Here is a tiny trained network, its code and every weight. The questions are about switching its units off for an input and a class, where a switched-off unit gives its printed mean instead of its output.

import numpy as np


def w(rows, s, z=0):
    codes = np.array(rows[::2]) - 128.0
    scale = np.full(codes.shape[1], s)
    scale[-1] = z or s
    return codes * scale


def f(y):
    return y / 2 * (1 + np.tanh(0.7978845608 * (y + 0.044715 * y**3)))


def log_softmax(a):
    a = a - a.max(-1, keepdims=True)
    return a - np.log(np.exp(a).sum(-1, keepdims=True))


def net(x, mask):
    res = np.array(x, float).reshape(1, 7) / 4 @ E
    y = f(res @ A[0][:, :-1].T + A[0][:, -1])
    res = res + np.where(mask, y, B[0][:, -1]) @ B[0][:, :-1]
    return log_softmax(res[-1] @ U[:, :-1].T + U[:, -1])


A, B = {}, {}
E = w([
[126,130,130,130,131,126],'x0',
[69,98,157,203,44,238],'x1',
[20,234,205,156,158,88],'x2',
[127,122,134,129,124,124],'x3',
[173,125,234,56,205,219],'x4',
[221,174,146,253,157,135],'x5',
[129,127,129,128,129,126],'x6',
],0.0053)
A[0] = w([
[70,197,171,144,142,100,91],'neuron 1',
[190,65,91,137,121,140,152],'neuron 2',
[75,196,175,141,146,109,97],'neuron 3',
[94,102,155,167,70,193,101],'neuron 4',
[98,152,54,174,86,80,88],'neuron 5',
[190,64,74,108,110,150,136],'neuron 6',
[146,137,205,89,185,192,122],'neuron 7',
[197,68,81,113,103,147,150],'neuron 8',
[105,92,103,65,97,135,190],'neuron 9',
[96,105,147,166,77,199,115],'neuron 10',
[176,141,116,92,154,77,195],'neuron 11',
[140,127,215,92,184,194,125],'neuron 12',
[52,75,113,37,102,122,117],'neuron 13',
[171,146,108,69,169,64,133],'neuron 14',
[95,114,137,165,76,206,115],'neuron 15',
[95,146,52,172,80,77,67],'neuron 16',
[93,100,149,166,88,195,115],'neuron 17',
[95,109,142,164,76,201,96],'neuron 18',
[88,136,55,178,85,71,72],'neuron 19',
[64,182,177,151,152,97,97],'neuron 20',
[157,131,111,84,182,63,81],'neuron 21',
[186,59,75,111,111,148,112],'neuron 22',
[225,164,150,255,171,133,254],'neuron 23',
[70,198,168,141,142,104,94],'neuron 24',
[92,99,145,167,82,199,111],'neuron 25',
],0.0066,0.0012)
B[0] = w([
[113,36,164,197,183,195,171],'neuron 1',
[49,110,188,176,156,174,175],'neuron 2',
[123,31,149,171,169,193,169],'neuron 3',
[171,176,76,157,188,50,180],'neuron 4',
[189,63,88,75,88,194,179],'neuron 5',
[60,92,188,202,196,174,182],'neuron 6',
[226,59,18,54,68,168,199],'neuron 7',
[52,97,177,204,181,171,184],'neuron 8',
[64,171,167,134,114,139,161],'neuron 9',
[168,183,81,150,182,52,180],'neuron 10',
[109,166,101,145,163,104,166],'neuron 11',
[223,75,34,74,81,147,203],'neuron 12',
[39,221,168,74,73,143,181],'neuron 13',
[139,183,92,169,185,79,174],'neuron 14',
[170,181,90,147,187,55,181],'neuron 15',
[208,40,67,62,91,186,180],'neuron 16',
[173,178,81,144,178,60,175],'neuron 17',
[170,181,83,160,190,54,177],'neuron 18',
[205,43,55,57,90,188,184],'neuron 19',
[113,39,155,176,184,195,172],'neuron 20',
[153,173,83,169,207,63,162],'neuron 21',
[57,76,192,212,201,179,178],'neuron 22',
[23,250,172,34,3,193,254],'neuron 23',
[117,33,167,194,192,195,169],'neuron 24',
[162,177,84,149,189,51,179],'neuron 25',
],0.0052,0.0044)
U = w([
[127,134,133,124,123,129,253],'0',
[80,48,182,203,199,175,46],'1',
[235,67,61,57,72,157,57],'2',
[166,212,91,154,208,1,68],'3',
[48,236,177,81,29,155,90],'4',
[126,127,151,131,104,101,175],'5',
],0.009,0.0057)

Each question gives the input, the list of numbers given to net, and the class t.
The units are the neurons (one row each of A and B). Each row of codes is followed by its name. A weight is (code - 128) times the scale printed after its matrix; where a second scale follows, it is the last column's (A, B and U).
mask holds one flag per neuron, in row order. A switched-off neuron (its flag False) gives its mean, the last column of its row in B, instead of its output. The means were averaged over made-up inputs and are rounded, as every weight is.
A unit's drop is (log p(t) with every unit on - log p(t) with that unit switched off) / (log p(t) with every unit on - log p(t) with every unit switched off).
The circuit of an input: a set's keep is (log p(t) with only the set's units on - log p(t) with every unit switched off) / (log p(t) with every unit on - log p(t) with every unit switched off). Starting from the 12 units with the biggest drops (on a tie, the unit counted first), units are removed one at a time, each time the one whose removal leaves the highest keep (on an exact tie, the one counted first), for as long as the keep stays at least 0.8.
units of the circuit, in order: the units of the circuit, biggest drop first
unit that matters most: the unit with the biggest drop
k most important neurons: the k neurons with the biggest drops, biggest first
drop when u is switched off: that unit's drop, to one decimal
input [-1,-1,3,3,5,-1,-7], class 2: units of the circuit, in order -> (neuron 7; neuron 12)
input [3,2,2,1,-6,-6,4], class 2: units of the circuit, in order -> (neuron 19; neuron 16)
input [0,-6,4,1,6,-5,7], class 2: unit that matters most -> neuron 7
input [-6,-3,-2,6,-7,-8,0], class 4: 2 most important neurons -> (neuron 13; neuron 9)
input [0,0,-8,0,-4,-7,-1], class 1: units of the circuit, in order -> (neuron 22; neuron 6)
input [6,-1,4,-4,-7,-6,-8], class 2: 2 most important neurons -> (neuron 19; neuron 16)
input [6,-4,2,-5,8,-4,3], class 2: 2 most important neurons -> (neuron 7; neuron 12)
input [0,7,3,-4,8,2,2], class 2: 2 most important neurons -> (neuron 7; neuron 12)
input [-5,5,-3,2,-7,3,-4], class 2: 3 most important neurons -> (neuron 19; neuron 16; neuron 5)
input [5,-1,4,6,7,-6,1], class 2: 3 most important neurons -> (neuron 7; neuron 12; neuron 23)
input [5,4,-8,5,-8,8,-2], class 1: 2 most important neurons -> (neuron 22; neuron 8)
input [-2,-8,-6,-4,0,1,-2], class 3: drop when neuron 8 is switched off -> -0.1
input [-2,8,-1,3,-5,-4,-3], class 3: drop when neuron 16 is switched off -> 0.0
input [6,2,-7,0,0,8,5], class 4: units of the circuit, in order -> (neuron 23)
input [-1,6,1,5,3,-5,7], class 3: drop when neuron 4 is switched off -> 0.1
input [1,-4,-4,-5,-3,-8,-1], class 4: units of the circuit, in order -> (neuron 13; neuron 9)
